Here is a tiny trained network, its code and every weight. The questions are about switching its units off for an input and a target symbol, where a switched-off unit gives its printed mean instead of its output.

import numpy as np


def w(rows, s, z=0):
    codes = np.array(rows[::2]) - 128.0
    scale = np.full(codes.shape[1], s)
    scale[-1] = z or s
    return codes * scale


def f(y):
    return y / 2 * (1 + np.tanh(0.7978845608 * (y + 0.044715 * y**3)))


def softmax(a):
    e = np.exp(a - a.max(-1, keepdims=True))
    return e / e.sum(-1, keepdims=True)


def log_softmax(a):
    a = a - a.max(-1, keepdims=True)
    return a - np.log(np.exp(a).sum(-1, keepdims=True))


def net(x, mask):
    ids = ['βγεζηλπσφω'.index(c) for c in x.split()]
    T = len(ids)
    res = E[ids] + P[:T]
    u = 0
    for l in range(3):
        q, k, v = (res @ M[l].T for M in (Q, K, V))
        z = softmax(np.where(np.tri(T) > 0, q @ k.T / 2**0.5, -1e9)) @ v
        res = res + np.where(mask[u], z, O[l][:, -1]) @ O[l][:, :-1]
        u += 1
        y = f(res @ A[l][:, :-1].T + A[l][:, -1])
        res = res + np.where(mask[u : u + 12], y, B[l][:, -1]) @ B[l][:, :-1]
        u += 12
    return log_softmax(res[-1] @ U[:, :-1].T + U[:, -1])


Q, K, V, O, A, B = {}, {}, {}, {}, {}, {}
E = w([
[73,116,146,179,147,128,124],'β',
[109,156,119,99,142,135,138],'γ',
[117,118,121,142,115,140,89],'ε',
[153,154,114,143,107,97,32],'ζ',
[130,210,175,130,173,105,113],'η',
[159,195,85,7,95,81,142],'λ',
[91,80,129,157,110,85,154],'π',
[146,51,109,107,47,98,97],'σ',
[208,165,153,54,139,157,130],'φ',
[202,88,145,101,86,157,94],'ω',
],0.02)
P = w([
[39,146,177,49,50,161,175],'0',
[63,165,207,158,127,111,86],'1',
[135,119,58,154,71,126,149],'2',
[95,147,195,138,160,89,74],'3',
[172,124,68,160,96,122,221],'4',
[136,119,164,125,183,73,62],'5',
[219,127,68,174,121,97,210],'6',
[183,93,110,130,192,56,2],'7',
[250,138,96,188,147,88,227],'8',
],0.011)
Q[0] = w([
[254,34,185,156,83,142,207],'L0H1',
[83,174,101,150,102,129,113],'L0H1',
],0.008)
K[0] = w([
[227,40,86,140,253,96,172],'L0H1',
[90,179,173,217,51,128,160],'L0H1',
],0.0051)
V[0] = w([
[153,172,12,149,172,47,71],'L0H1',
[164,73,32,118,254,176,170],'L0H1',
],0.0045)
O[0] = w([
[180,189,213,147,148,75,106,111],'L0H1',
[117,32,143,64,103,167,255,3],'L0H1',
],0.0097,0.0045)
A[0] = w([
[149,171,126,191,119,108,183,193],'L0N1',
[141,67,125,114,109,141,183,125],'L0N2',
[123,98,75,122,215,123,82,142],'L0N3',
[71,30,149,126,136,99,138,113],'L0N4',
[216,166,63,189,142,115,138,78],'L0N5',
[140,119,146,84,119,254,103,196],'L0N6',
[124,217,97,200,97,152,93,254],'L0N7',
[100,121,83,173,123,56,148,210],'L0N8',
[82,84,161,100,188,63,94,136],'L0N9',
[183,129,183,98,183,160,110,245],'L0N10',
[104,158,122,138,83,158,139,123],'L0N11',
[95,111,63,155,156,194,112,112],'L0N12',
],0.0098,0.0035)
B[0] = w([
[164,10,113,84,131,167,137,170],'L0N1',
[144,144,91,139,186,106,44,133],'L0N2',
[166,203,170,149,171,92,155,153],'L0N3',
[92,169,78,89,127,103,71,130],'L0N4',
[124,68,148,127,128,139,229,190],'L0N5',
[67,153,87,179,95,156,112,144],'L0N6',
[97,91,165,43,133,142,145,248],'L0N7',
[167,73,121,42,177,148,97,164],'L0N8',
[164,84,103,198,162,141,79,160],'L0N9',
[128,137,2,157,84,128,99,190],'L0N10',
[82,120,141,82,125,112,128,130],'L0N11',
[117,94,215,98,169,110,142,125],'L0N12',
],0.0085,0.012)
Q[1] = w([
[163,75,143,151,104,176,255],'L1H1',
[120,192,160,214,118,84,112],'L1H1',
],0.0099)
K[1] = w([
[248,107,131,144,174,98,154],'L1H1',
[100,138,205,82,134,121,151],'L1H1',
],0.014)
V[1] = w([
[214,254,210,137,109,230,150],'L1H1',
[207,152,76,194,10,183,88],'L1H1',
],0.0061)
O[1] = w([
[162,112,96,77,115,215,93,5],'L1H1',
[93,104,7,109,127,86,68,154],'L1H1',
],0.013,0.002)
A[1] = w([
[141,34,148,134,37,154,87,231],'L1N1',
[81,104,113,140,56,186,146,239],'L1N2',
[236,102,194,49,119,254,95,134],'L1N3',
[110,183,94,123,158,85,190,127],'L1N4',
[87,213,106,112,137,145,189,102],'L1N5',
[134,181,159,166,208,40,134,172],'L1N6',
[65,13,144,194,207,153,111,66],'L1N7',
[84,161,135,80,93,100,140,143],'L1N8',
[171,125,133,189,80,137,79,2],'L1N9',
[65,99,182,109,91,209,133,25],'L1N10',
[220,51,155,211,117,148,88,205],'L1N11',
[143,131,199,135,100,47,165,126],'L1N12',
],0.0078,0.0035)
B[1] = w([
[113,192,164,148,171,44,192,188],'L1N1',
[116,105,161,121,240,112,141,159],'L1N2',
[105,180,111,44,180,66,147,254],'L1N3',
[228,85,145,102,143,237,49,154],'L1N4',
[125,120,154,128,165,223,117,143],'L1N5',
[129,109,70,100,52,165,139,223],'L1N6',
[173,149,115,83,101,200,114,166],'L1N7',
[132,15,157,158,166,200,79,165],'L1N8',
[58,125,103,205,254,120,50,136],'L1N9',
[94,123,170,174,154,94,139,156],'L1N10',
[144,195,123,103,145,86,148,198],'L1N11',
[122,151,119,205,33,187,86,210],'L1N12',
],0.0076,0.0088)
Q[2] = w([
[108,41,73,121,94,129,162],'L2H1',
[155,79,138,118,150,127,252],'L2H1',
],0.013)
K[2] = w([
[148,186,71,184,139,95,156],'L2H1',
[246,132,101,123,112,101,142],'L2H1',
],0.011)
V[2] = w([
[128,135,91,156,196,254,163],'L2H1',
[201,134,120,24,71,187,76],'L2H1',
],0.0094)
O[2] = w([
[22,164,127,157,125,113,242,208],'L2H1',
[111,158,127,67,5,49,28,255],'L2H1',
],0.012,0.0032)
A[2] = w([
[93,146,176,154,26,118,70,47],'L2N1',
[64,178,180,145,2,79,131,106],'L2N2',
[203,176,84,64,144,127,202,192],'L2N3',
[23,191,102,39,140,77,102,98],'L2N4',
[124,84,107,17,135,125,20,124],'L2N5',
[184,238,152,125,215,73,100,253],'L2N6',
[246,107,149,157,201,162,10,81],'L2N7',
[79,72,52,88,227,137,189,94],'L2N8',
[186,92,158,253,19,135,159,104],'L2N9',
[82,47,68,62,202,59,167,134],'L2N10',
[168,225,140,161,95,116,147,168],'L2N11',
[190,71,201,251,132,163,112,98],'L2N12',
],0.0068,0.0041)
B[2] = w([
[204,142,98,193,100,144,113,185],'L2N1',
[209,142,84,103,154,161,117,217],'L2N2',
[69,174,192,106,137,156,97,186],'L2N3',
[170,76,123,101,100,87,175,252],'L2N4',
[90,145,106,215,140,94,199,233],'L2N5',
[102,93,153,79,91,228,135,200],'L2N6',
[52,93,217,155,144,56,123,192],'L2N7',
[231,154,145,200,84,70,12,200],'L2N8',
[32,42,102,112,152,252,116,150],'L2N9',
[33,253,86,130,154,214,99,195],'L2N10',
[104,76,146,122,98,152,158,163],'L2N11',
[171,45,97,40,163,78,228,161],'L2N12',
],0.0073,0.021)
U = w([
[71,93,122,117,100,171,181,7],'β',
[90,187,199,190,62,158,145,56],'γ',
[200,136,130,80,200,170,157,87],'ε',
[63,131,233,141,36,134,50,66],'ζ',
[94,157,217,8,124,178,86,254],'η',
[185,141,161,108,91,115,119,90],'λ',
[89,65,133,104,61,212,54,103],'π',
[93,35,135,73,130,111,92,94],'σ',
[1,111,72,91,100,117,114,178],'φ',
[154,156,145,87,176,163,3,166],'ω',
],0.0045,0.0039)

Each question gives the input, a string of symbols that net reads in full, and the target symbol t.
The units are the heads (2 rows each of Q, K, V and O) and the neurons (one row each of A and B). Each row of codes is followed by its name. A weight is (code - 128) times the scale printed after its matrix; where a second scale follows, it is the last column's (O, A, B and U).
mask holds one flag per unit, layer by layer, with each layer's heads first. A switched-off unit (its flag False) gives its mean, the last column of its rows in O or B, instead of its output. The means were averaged over made-up inputs and are rounded, as every weight is.
A unit's drop is (log p(t) with every unit on - log p(t) with that unit switched off) / (log p(t) with every unit on - log p(t) with every unit switched off).
most important unit: the unit with the biggest drop
k most important neurons: the k neurons with the biggest drops, biggest first
top k neurons in layer l: the k neurons of layer l with the biggest drops, biggest first
input η φ ε γ π, target π: 2 most important neurons -> (L0N7; L0N1)
input π ζ β, target π: 4 most important neurons -> (L0N7; L1N12; L1N6; L2N9)
input σ ζ ω γ σ γ γ, target σ: most important neuron -> (L0N7)
input η ω π ω λ, target ω: 3 most important neurons -> (L0N10; L2N8; L1N9)
input η φ ζ λ γ φ φ λ η, target φ: 3 most important neurons -> (L0N7; L0N1; L0N10)
input ε η η, target η: 2 most important neurons -> (L0N10; L0N1)
input η ζ φ γ β η η π ε, target π: 3 most important neurons -> (L0N9; L2N9; L1N12)
input ω ζ η η, target ω: 4 most important neurons -> (L0N6; L1N2; L1N1; L2N8)
input ε φ λ η λ σ β φ, target ε: 2 most important neurons -> (L1N10; L2N12)
input λ ω η, target ω: top 4 neurons in layer 0 -> (L0N6; L0N8; L0N7; L0N1)
input ζ π π ζ λ π σ, target σ: 3 most important neurons -> (L2N7; L2N12; L0N7)
input φ σ λ ζ η π σ λ ζ, target σ: 3 most important neurons -> (L0N2; L1N11; L1N1)
input φ γ ω η λ γ, target φ: 3 most important neurons -> (L0N6; L0N5; L0N7)
input φ λ φ λ ζ ε, target φ: most important unit -> L0N6
input γ γ π η, target γ: top 3 neurons in layer 1 -> (L1N5; L1N10; L1N8)
input ζ η η η π η γ π η, target π: top 2 neurons in layer 0 -> (L0N9; L0N7)
input φ λ ω η η η λ λ η, target λ: top 3 neurons in layer 0 -> (L0N7; L0N1; L0N10)
input φ η ε φ η, target φ: top 3 neurons in layer 0 -> (L0N7; L0N10; L0N1)
input π λ π π ζ, target π: top 3 neurons in layer 1 -> (L1N12; L1N6; L1N7)
input π η π σ π η β ε, target π: top 3 neurons in layer 1 -> (L1N6; L1N12; L1N4)
input η π λ η η λ, target η: top 2 neurons in layer 1 -> (L1N10; L1N3)
input λ η π, target π: top 3 neurons in layer 1 -> (L1N12; L1N7; L1N6)
input φ η γ η η λ, target φ: top 2 neurons in layer 0 -> (L0N6; L0N7)
input η λ β ω ω ε, target η: top 2 neurons in layer 0 -> (L0N7; L0N10)
